Moves between states:
§: j174->j872, j181->j126, j39->j933, j502->j166, j563->j320, j368->j449, j522->j637, j903->j522, j832->j289, j252->j337, j731->j661, j255->j847, j578->j642, j488->j944, j691->j734, j223->j968, j289->j46, j67->j676, j674->j678, j167->j604, j155->j174, j704->j683, j676->j78, j931->j488, j582->j433, j490->j250, j914->j252, j872->j490, j637->j255, j596->j691, j102->j712, j111->j167, j911->j582, j79->j403, j403->j502, j461->j596, j809->j201, j250->j728, j495->j704, j433->j243, j933->j17, j493->j590, j643->j219, j946->j547, j539->j181, j887->j238, j337->j578, j678->j720, j219->j67, j604->j887, j667->j507, j445->j731, j428->j39, j683->j343, j449->j79, j969->j445, j320->j461, j238->j732, j390->j643, j201->j981, j847->j671, j968->j49, j543->j946, j343->j102, j661->j426, j590->j428, j720->j931, j85->j832, j426->j210, j642->j385, j126->j223, j689->j85, j401->j689, j507->j911, j547->j809
+: j174->j155, j944->j488, j181->j539, j39->j428, j502->j403, j522->j903, j832->j85, j252->j914, j731->j445, j255->j637, j578->j337, j488->j931, j691->j596, j223->j126, j289->j832, j17->j933, j67->j219, j167->j111, j78->j676, j704->j495, j732->j238, j676->j67, j931->j720, j582->j911, j490->j872, j872->j174, j637->j522, j596->j461, j102->j343, j712->j102, j911->j507, j79->j449, j403->j79, j461->j320, j809->j547, j250->j490, j46->j289, j243->j433, j433->j582, j933->j39, j643->j390, j946->j543, j887->j604, j337->j252, j678->j674, j219->j643, j604->j167, j445->j969, j385->j642, j428->j590, j683->j704, j449->j368, j320->j563, j238->j887, j201->j809, j847->j255, j968->j223, j210->j426, j343->j683, j661->j731, j590->j493, j720->j678, j166->j502, j49->j968, j734->j691, j85->j689, j728->j250, j426->j661, j671->j847, j642->j578, j126->j181, j689->j401, j507->j667, j547->j946, j981->j201
!: j174->j39, j181->j255, j39->j944, j563->j85, j368->j872, j522->j596, j903->j461, j832->j732, j252->j403, j731->j201, j255->j734, j578->j166, j223->j671, j67->j243, j674->j337, j167->j223, j155->j428, j704->j67, j931->j385, j582->j210, j490->j17, j914->j79, j872->j933, j637->j691, j596->j46, j111->j126, j911->j426, j79->j250, j403->j728, j461->j289, j809->j712, j495->j219, j493->j720, j643->j582, j946->j343, j539->j637, j887->j49, j337->j502, j678->j578, j219->j433, j604->j968, j667->j731, j445->j809, j428->j488, j683->j676, j449->j490, j969->j547, j320->j832, j390->j911, j543->j683, j343->j78, j661->j981, j590->j931, j720->j642, j85->j238, j126->j847, j689->j887, j401->j604, j507->j661, j547->j102
%: j181->j445, j563->j495, j522->j946, j903->j543, j832->j67, j731->j337, j255->j809, j691->j102, j223->j661, j289->j676, j67->j39, j167->j507, j78->j17, j704->j174, j732->j243, j676->j933, j582->j931, j637->j547, j596->j343, j102->j250, j712->j728, j111->j667, j911->j720, j461->j683, j809->j403, j46->j78, j495->j155, j243->j944, j433->j488, j643->j590, j946->j449, j539->j969, j887->j582, j219->j428, j604->j911, j667->j674, j445->j252, j683->j872, j969->j914, j320->j704, j238->j433, j390->j493, j201->j502, j847->j201, j968->j426, j543->j368, j210->j385, j343->j490, j661->j578, j49->j210, j734->j712, j85->j219, j426->j642, j671->j981, j126->j731, j689->j643, j401->j390, j507->j678, j547->j79, j981->j166
@: j174->j678, j944->j166, j181->j320, j39->j578, j502->j933, j563->j111, j368->j493, j522->j689, j903->j401, j832->j223, j252->j174, j731->j683, j255->j832, j578->j490, j488->j502, j691->j238, j223->j596, j289->j968, j17->j385, j67->j661, j674->j368, j167->j522, j78->j210, j155->j674, j704->j507, j732->j671, j676->j426, j931->j403, j582->j809, j490->j931, j914->j155, j872->j720, j637->j85, j596->j887, j102->j433, j712->j243, j111->j903, j911->j547, j79->j428, j403->j39, j461->j604, j809->j67, j250->j488, j46->j49, j495->j667, j243->j981, j433->j201, j933->j642, j493->j914, j643->j445, j946->j643, j539->j563, j887->j255, j337->j872, j678->j449, j219->j731, j604->j637, j667->j543, j445->j704, j385->j728, j428->j337, j683->j911, j449->j590, j969->j495, j320->j167, j238->j847, j390->j969, j201->j676, j847->j289, j968->j691, j543->j390, j210->j712, j343->j582, j661->j343, j590->j252, j720->j79, j166->j17, j49->j734, j734->j732, j85->j126, j728->j944, j426->j102, j671->j46, j642->j250, j126->j461, j689->j181, j401->j539, j507->j946, j547->j219, j981->j78
*: j174->j704, j944->j243, j39->j67, j502->j201, j368->j543, j252->j445, j731->j126, j578->j661, j488->j433, j17->j78, j67->j832, j674->j667, j78->j46, j155->j495, j704->j320, j676->j289, j931->j582, j582->j887, j490->j343, j914->j969, j872->j683, j102->j691, j712->j734, j911->j604, j79->j547, j403->j809, j809->j255, j250->j102, j495->j563, j243->j732, j433->j238, j933->j676, j493->j390, j643->j689, j946->j522, j337->j731, j678->j507, j219->j85, j667->j111, j445->j181, j385->j210, j428->j219, j683->j461, j449->j946, j969->j539, j390->j401, j201->j847, j543->j903, j210->j49, j343->j596, j661->j223, j590->j643, j720->j911, j166->j981, j728->j712, j426->j968, j642->j426, j507->j167, j547->j637, j981->j671

In the rows, 25 stands for zero.

The rows follow the links: the fewer symbols apart two states are, the more alike their rows tend to be.

Named rows; a name shown again gets a slightly different row:
j712	[ 23   7  18  34  42  25  11  22  24  24  31  30  28  35  29  18  33  24  18  29  22  24  28  14  30  30  38  18  23  22  28  18  33  28  30  32  28  14  34  18  26  26  29  29  31  23  31  24  31  30  23  23  20  23  11  10  15  27  11  22  25  22  16  28  21  28  35  23]
j17	[ 23   8  28  33  32  27  28  38  30  15  23  20  31  18   4  27  24  23  16  26  23  32  18  20  24  20  17  29  31  19  30  24  28  33  19  23  24  22  28  34  27  16  29  26  24  31  37  33  15  19  32  18  25  24   4  18  24  28  23  26  34  18  20  27  21  24  42  19]
j403	[ 33  26  25  33  26  28  37  27  24  12  19  17  29  10   8  26  24  25  19  28  27  27  16  23  18  24  13  29  22  26  22  27  28  33  19  30  26  33  19  33  21  14  25  36  29  34  30  32  15  16  39  12  27  31  13  25  24  22  36  25  40  26  28  26  27  21  26  25]
j126	[ 20  26  30  21  23  23  18  29  28  40  32  29  25  41  41  26  23  25  33  20  19  24  34  33  32  22  35  25  30  22  32  25  19  15  33  14  20  16  32  22  30  36  24  14  23  22  26  23  31  30  15  43  25  12  40  34  28  29  18  27  12  29  27  21  24  29  31  28]
j507	[ 29  44  21  15  19  28  29  13  22  21  21  29  16  19  34  23  28  27  26  29  33  21  24  23  19  32  26  23  19  38  16  26  25  25  22  32  31  38  18  20  20  23  24  32  27  21  10  19  32  29  26  17  27  40  36  22  24  21  36  24  24  30  31  27  33  25   3  25]
j582	[ 29  30  15  28  34  29  18  17  26  16  24  37  20  24  32  20  30  23  21  35  27  28  24   9  21  33  29  24  17  36  21  20  27  30  23  33  31  29  25  21  19  18  28  43  32  27  18  19  32  32  21   8  24  42  21  12  20  19  24  23  25  28  23  29  29  24  12  24]
j223	[ 20  22  27  24  28  23  13  32  29  39  34  30  26  43  39  26  25  23  31  23  19  26  36  28  33  22  35  26  29  19  33  23  20  18  35  13  22  13  33  23  30  34  26  16  25  23  30  23  31  30  15  42  22  13  34  30  29  28  14  28  11  27  23  23  22  29  33  26]
j428	[ 22  19  32  21  18  26  39  31  29  18  18  11  28   9   3  30  21  24  20  21  31  27  16  33  20  20  10  30  31  24  26  32  28  28  14  24  25  32  20  35  28  19  27  19  16  28  30  34  14  16  36  22  29  25  14  26  26  29  35  29  35  19  28  27  25  24  31  19]
j39	[ 22  14  30  26  22  28  36  35  29  16  21  16  29  11   2  30  22  23  19  24  26  29  15  27  21  21  13  29  32  22  27  29  29  30  17  24  25  26  23  36  28  18  29  22  18  30  33  34  13  16  35  20  27  25   8  23  24  30  30  29  34  18  24  26  23  24  36  19]
j219	[ 27  19  41  22   8  24  37  36  32  28  26  24  28  16  15  33  16  35  22  24  25  30  25  32  25  14  13  36  33  30  26  37  19  29  19  13  24  25  27  31  29  21  24  17  12  26  29  26  19  15  24  35  27  19  29  32  33  35  27  26  20  12  22  21  17  21  32  20]
j488	[ 24  21  16  30  37  31  23  24  24   9  19  22  24  18  13  21  32  17  18  29  30  26  16  14  20  32  23  22  21  25  23  18  31  32  20  36  29  29  22  28  23  17  30  36  31  30  26  28  21  27  34   6  26  37   5  13  18  21  29  26  36  28  25  31  31  25  24  23]
j167	[ 27  47  21  21  22  25  20  18  23  34  26  38  19  34  42  24  26  28  36  27  27  28  33  27  27  31  31  22  20  32  22  22  16  20  29  26  25  30  22  22  22  33  20  29  29  24  15  17  35  33  14  24  27  33  45  33  32  21  29  23  18  33  30  24  30  25   8  33]
j181	[ 22  32  29  16  20  23  21  26  26  42  31  27  23  37  42  28  22  26  34  21  22  21  34  36  32  22  33  26  30  23  30  28  20  15  34  15  20  20  26  22  29  36  23  13  21  20  22  23  32  30  17  45  26  14  44  35  29  28  23  29  12  29  28  23  26  29  26  29]
j969	[ 22  27  32   9   8  25  35  21  26  30  25  14  19  23  32  27  22  26  26  17  31  11  25  39  25  23  28  26  31  26  23  34  28  16  27  19  26  30  20  17  29  32  26  10  14  15  16  27  29  28  32  43  28  15  41  32  22  30  28  32  16  25  30  23  30  30  19  21]
j493	[ 25  29  32  17  11  25  43  27  25  21  18  13  23   9   7  30  21  28  24  20  32  21  15  38  21  22  11  29  32  26  24  33  29  25  17  26  26  35  15  31  28  22  23  17  14  24  22  31  17  17  37  26  29  25  25  32  28  29  40  29  31  22  32  25  28  24  21  21]
j911	[ 31  39  17  21  25  28  25  14  23  18  22  35  18  20  33  21  30  26  23  33  32  23  24  15  19  34  28  22  16  38  17  23  25  28  21  35  30  36  21  19  19  21  27  38  30  24  12  18  32  32  25  10  26  42  30  17  22  19  31  24  26  29  28  29  33  24   5  24]
j255	[ 35  38  29  37  25  22  22  31  28  34  29  40  31  34  39  29  20  31  36  30  16  37  36  23  28  20  23  33  21  27  25  25  13  30  32  17  22  23  29  31  21  25  18  34  35  36  30  20  25  22  12  27  24  26  39  39  37  23  22  20  24  29  25  21  20  18  25  35]
j981	[ 35  17  26  44  33  25  22  35  31  18  27  35  35  24  24  27  23  29  19  33  16  36  27  11  24  20  21  31  19  28  26  24  22  38  26  22  25  20  31  31  18  11  26  43  35  37  34  26  19  17  24  15  22  28  13  21  26  23  18  20  31  21  17  24  19  18  34  26]
j252	[ 19  20  27  12  19  28  36  24  25  19  20   3  21  14  14  26  26  19  19  16  34  13  14  36  22  26  23  23  32  20  26  28  37  20  20  28  24  31  18  25  31  25  28  12  16  19  23  35  21  24  42  30  29  19  19  25  18  26  34  36  29  25  31  30  31  33  27  20]
j914	[ 19  26  27  10  16  27  38  21  23  22  19   4  20  14  15  27  25  21  22  16  35  13  17  38  23  26  23  24  32  23  25  31  34  18  22  28  25  32  17  23  31  28  27  14  15  17  20  33  22  25  41  32  29  21  25  28  21  27  34  35  28  27  34  28  32  31  22  19]
j728	[ 20   7  17  31  42  29  18  22  23  16  24  19  27  25  17  18  34  20  17  26  26  22  18  16  26  32  31  17  25  20  27  18  37  28  23  36  29  21  27  25  27  24  32  28  29  24  32  31  23  29  34  15  24  26   2  10  14  24  21  25  33  25  20  30  26  29  36  20]
j522	[ 35  47  30  28  15  22  29  26  23  36  26  34  27  29  38  29  19  31  38  27  21  31  35  32  26  22  22  29  23  31  21  30  15  25  31  20  22  30  23  28  20  28  17  30  29  29  21  20  26  22  17  30  26  28  47  43  36  22  30  21  23  30  30  19  25  19  15  35]
j872	[ 21  20  17  18  31  27  29  14  16  18  19  12  22  17  14  19  33  21  21  22  36  14  16  27  24  35  29  15  25  23  23  22  41  24  21  42  31  31  17  19  28  30  28  22  24  18  23  32  26  28  40  20  27  28  14  16  14  25  31  28  35  28  28  30  31  30  22  23]
j368	[ 33  37  28  23  14  25  43  22  21  17  17  15  24   8  14  27  23  27  24  25  33  21  18  33  16  24  14  28  23  29  18  32  29  28  19  30  27  40  14  29  22  21  21  29  23  29  20  29  19  17  38  20  29  31  28  31  26  22  42  27  38  27  34  25  30  21  13  26]
j933	[ 22  11  30  30  28  27  31  35  31  17  22  17  31  16   4  29  24  23  17  24  25  31  16  23  22  21  15  30  32  21  29  27  28  32  18  24  24  24  25  36  27  17  29  25  20  32  36  33  14  18  34  19  26  24   5  19  25  28  26  27  34  18  21  28  22  25  40  18]
j563	[ 24  39  24  16  20  23  21  14  19  40  28  30  21  36  41  23  26  30  36  21  29  21  33  35  30  30  34  20  25  28  24  26  24  17  32  28  25  27  23  17  27  40  21  17  25  17  17  20  37  32  19  37  26  23  46  34  27  26  26  25  17  31  29  23  27  27  15  31]

Each walk starts at a row. The symbols on each line, taken left to right, move it on to the next state.
Each answer is a row, close to the row of the state it stands for.
start [ 24  29  20  13  20  24  28   7  16  30  26  21  17  25  35  19  31  29  27  25  33  11  27  32  29  34  37  15  23  29  19  27  36  19  28  36  30  30  21  11  27  37  25  18  24  11  13  21  37  33  28  35  25  24  37  22  18  27  26  27  21  27  28  25  28  28  13  26]
+ ! + [ 27  28  38  17   3  23  40  32  30  30  24  21  26  14  18  34  16  34  26  23  28  28  26  38  23  17  14  34  33  31  22  38  20  25  20  15  24  30  24  29  27  23  22  15  13  22  22  27  21  18  25  37  27  21  36  35  33  32  30  27  21  16  27  20  21  22  25  21]
* § % + * [ 25  36  36  22  13  22  28  32  27  42  28  32  27  31  30  32  17  32  36  23  22  32  33  37  28  18  21  32  30  27  28  32  13  21  27  13  21  24  27  30  27  32  19  16  19  25  25  22  25  23  12  40  27  20  45  42  39  29  26  24  16  22  27  19  19  23  25  29]
start [ 28  33  37  15   4  25  41  28  27  29  23  20  22  15  19  32  17  33  27  21  29  25  26  39  23  19  15  33  31  31  22  37  22  23  21  18  24  33  21  27  27  26  21  16  13  22  21  26  22  20  27  37  28  22  39  36  32  30  33  27  21  19  30  21  23  23  20  23]
@ ! + [ 41  42  31  26  10  23  42  22  23  23  21  26  26  13  27  29  20  34  25  30  26  26  26  30  19  20  15  33  22  36  17  37  21  30  23  26  26  36  18  28  20  18  19  33  26  30  18  23  22  16  31  25  27  32  39  36  30  23  36  22  29  26  30  22  26  18  11  29]
@ * @ % [ 21  21  31   8  11  24  31  23  27  31  28  13  19  25  32  27  23  26  22  18  29  13  27  36  27  24  30  25  33  23  28  33  30  15  27  17  24  24  25  17  31  31  28   9  13  13  18  29  28  26  32  46  26  13  35  28  19  31  25  34  14  24  28  24  28  30  25  20]
start [ 20   9  16  27  41  28  23  18  21  15  23  18  25  24  14  19  35  19  18  24  30  20  16  20  25  34  31  15  25  20  26  17  41  28  23  39  31  24  24  22  28  25  31  27  28  22  30  32  26  28  36  16  25  26   4  11  13  25  24  26  35  25  22  30  27  30  32  22]
+ § + [ 20  13  16  24  35  28  24  17  18  17  22  12  23  21  14  17  34  20  18  24  34  17  14  23  23  33  30  15  26  20  24  21  42  27  22  39  31  27  20  22  29  26  30  24  27  19  25  29  27  27  39  18  25  27   8  13  14  25  26  27  35  26  25  31  29  30  28  22]
! * [ 26   5  30  36  30  25  22  40  33  24  29  30  34  25  16  30  21  28  17  29  17  35  27  18  27  18  22  32  30  24  30  25  22  32  24  16  23  15  36  32  27  17  29  27  23  30  38  28  20  19  21  24  23  19  11  20  27  31  15  22  24  14  17  24  15  25  44  20]
start [ 19  11  29  12  18  25  26  26  29  30  32  14  25  28  32  26  25  25  18  17  25  14  27  32  29  22  34  25  34  20  30  30  30  17  28  14  22  19  30  18  32  28  29  10  15  15  24  28  28  29  30  46  24   9  29  25  18  31  18  34  13  21  23  23  25  31  32  16]
+ ! ! * [ 21  17  20  33  40  24   7  25  24  33  33  37  30  43  39  21  30  25  29  27  18  28  34  19  34  28  38  19  22  21  31  17  24  25  35  26  25  13  35  21  27  33  26  27  33  25  30  22  34  34  12  28  22  21  24  20  25  27  11  21  19  27  19  25  22  29  33  29]
@ % @ + @ [ 26   7  33  32  24  25  25  40  34  24  29  29  33  24  15  31  20  30  19  27  19  36  27  20  26  16  19  34  30  25  31  29  20  33  22  14  24  17  34  33  27  17  27  25  21  30  36  28  18  18  20  27  23  18  14  23  29  31  16  24  23  12  17  22  15  22  43  18]
start [ 42  30  31  40  21  24  34  31  27  18  26  32  33  16  25  29  20  33  21  35  20  32  27  16  19  19  15  35  18  33  19  32  21  37  25  23  26  29  27  32  16  12  23  43  33  36  28  25  18  14  27  17  24  32  25  29  30  22  29  20  33  21  22  22  20  14  22  27]
+ * § § + § [ 35  32  28  40  30  23  17  33  28  33  31  41  33  37  36  29  21  29  34  31  13  38  37  20  29  21  25  31  20  27  27  25  15  31  32  19  23  19  33  31  20  23  20  37  35  36  34  21  26  21  13  24  22  27  32  35  35  22  20  18  24  28  22  21  20  19  29  34]
@ + § [ 24  21  32  33  27  24  18  39  31  37  31  37  32  37  29  32  19  29  31  26  16  39  34  25  31  18  25  31  29  24  32  25  13  26  29  12  21  15  35  32  27  25  23  21  24  29  36  23  25  24  11  32  22  18  29  33  36  30  15  22  17  21  20  21  17  25  39  27]
start [ 22  26  20  27  35  23  10  20  21  38  34  36  25  44  43  21  30  27  34  26  21  26  35  26  34  30  41  19  24  24  28  20  24  20  34  27  26  18  31  18  28  38  23  22  32  20  24  20  36  33  12  34  23  22  35  25  26  26  15  21  17  29  23  25  24  29  26  32]
! + + % [ 25  11  37  28  16  24  30  41  33  26  26  25  31  19  13  33  16  32  20  25  20  34  25  25  25  14  16  36  33  27  27  33  19  31  20  12  23  20  33  33  28  18  25  20  15  29  34  28  18  17  23  32  25  18  21  26  32  34  20  25  22  10  18  22  14  22  39  19]
+ § % @ [ 17   9  26  21  29  29  29  29  27  16  23   7  25  19  11  25  28  15  15  21  28  17  16  27  24  26  24  23  33  16  31  24  36  23  21  27  25  23  25  27  32  22  32  17  19  22  31  35  20  26  40  26  27  18   7  18  15  28  26  34  31  23  25  30  29  31  38  16]
start [ 42  39  32  32  13  25  41  27  26  20  23  29  28  12  26  30  19  36  25  32  24  29  26  23  19  20  14  33  19  35  17  35  21  33  23  25  26  35  22  29  16  14  19  38  31  33  22  24  19  12  29  21  26  33  34  34  30  22  34  20  32  24  27  22  23  15  15  28]
@ * ! % @ [ 38  23  28  43  28  24  28  33  30  17  27  34  34  20  24  28  22  30  20  34  17  35  27  12  22  18  17  34  19  30  24  27  20  38  26  23  24  24  29  33  18  10  24  44  33  38  33  25  18  16  25  15  24  30  17  23  27  22  22  19  32  20  19  23  19  15  30  26]
% * + § % [ 32  22  25  37  31  28  32  29  26  12  20  20  32  13   9  27  25  23  18  30  24  30  17  18  19  24  14  28  22  23  23  24  30  36  19  30  27  29  23  35  22  12  28  37  30  37  32  32  15  16  36  11  26  32   8  21  24  21  32  24  41  23  25  28  25  20  30  25]
start [ 33  31  27  30  21  27  40  24  24  14  18  16  27   8   9  27  24  25  22  27  30  26  17  24  18  24  12  29  23  26  21  29  29  32  21  32  27  38  17  32  21  15  22  33  27  33  25  30  15  16  40  13  29  33  17  28  25  21  38  25  41  27  30  27  28  21  21  25]
@ * ! § [ 27  17  16  35  41  28  13  26  28  15  26  37  26  29  28  21  32  21  18  33  22  30  25   7  23  30  29  24  19  28  26  16  24  32  24  29  28  21  32  24  20  18  31  40  34  30  29  22  28  30  21   9  21  35  11  10  19  21  17  22  26  24  19  29  25  25  27  24]
+ + % [ 24  27  17  25  34  31  27  20  23  10  17  21  22  15  13  22  32  19  20  28  33  24  14  17  17  32  22  22  21  27  23  20  32  30  17  37  28  33  18  27  23  18  29  35  29  28  23  28  22  27  36   5  27  39   9  14  18  22  33  26  37  28  28  31  33  25  19  22]
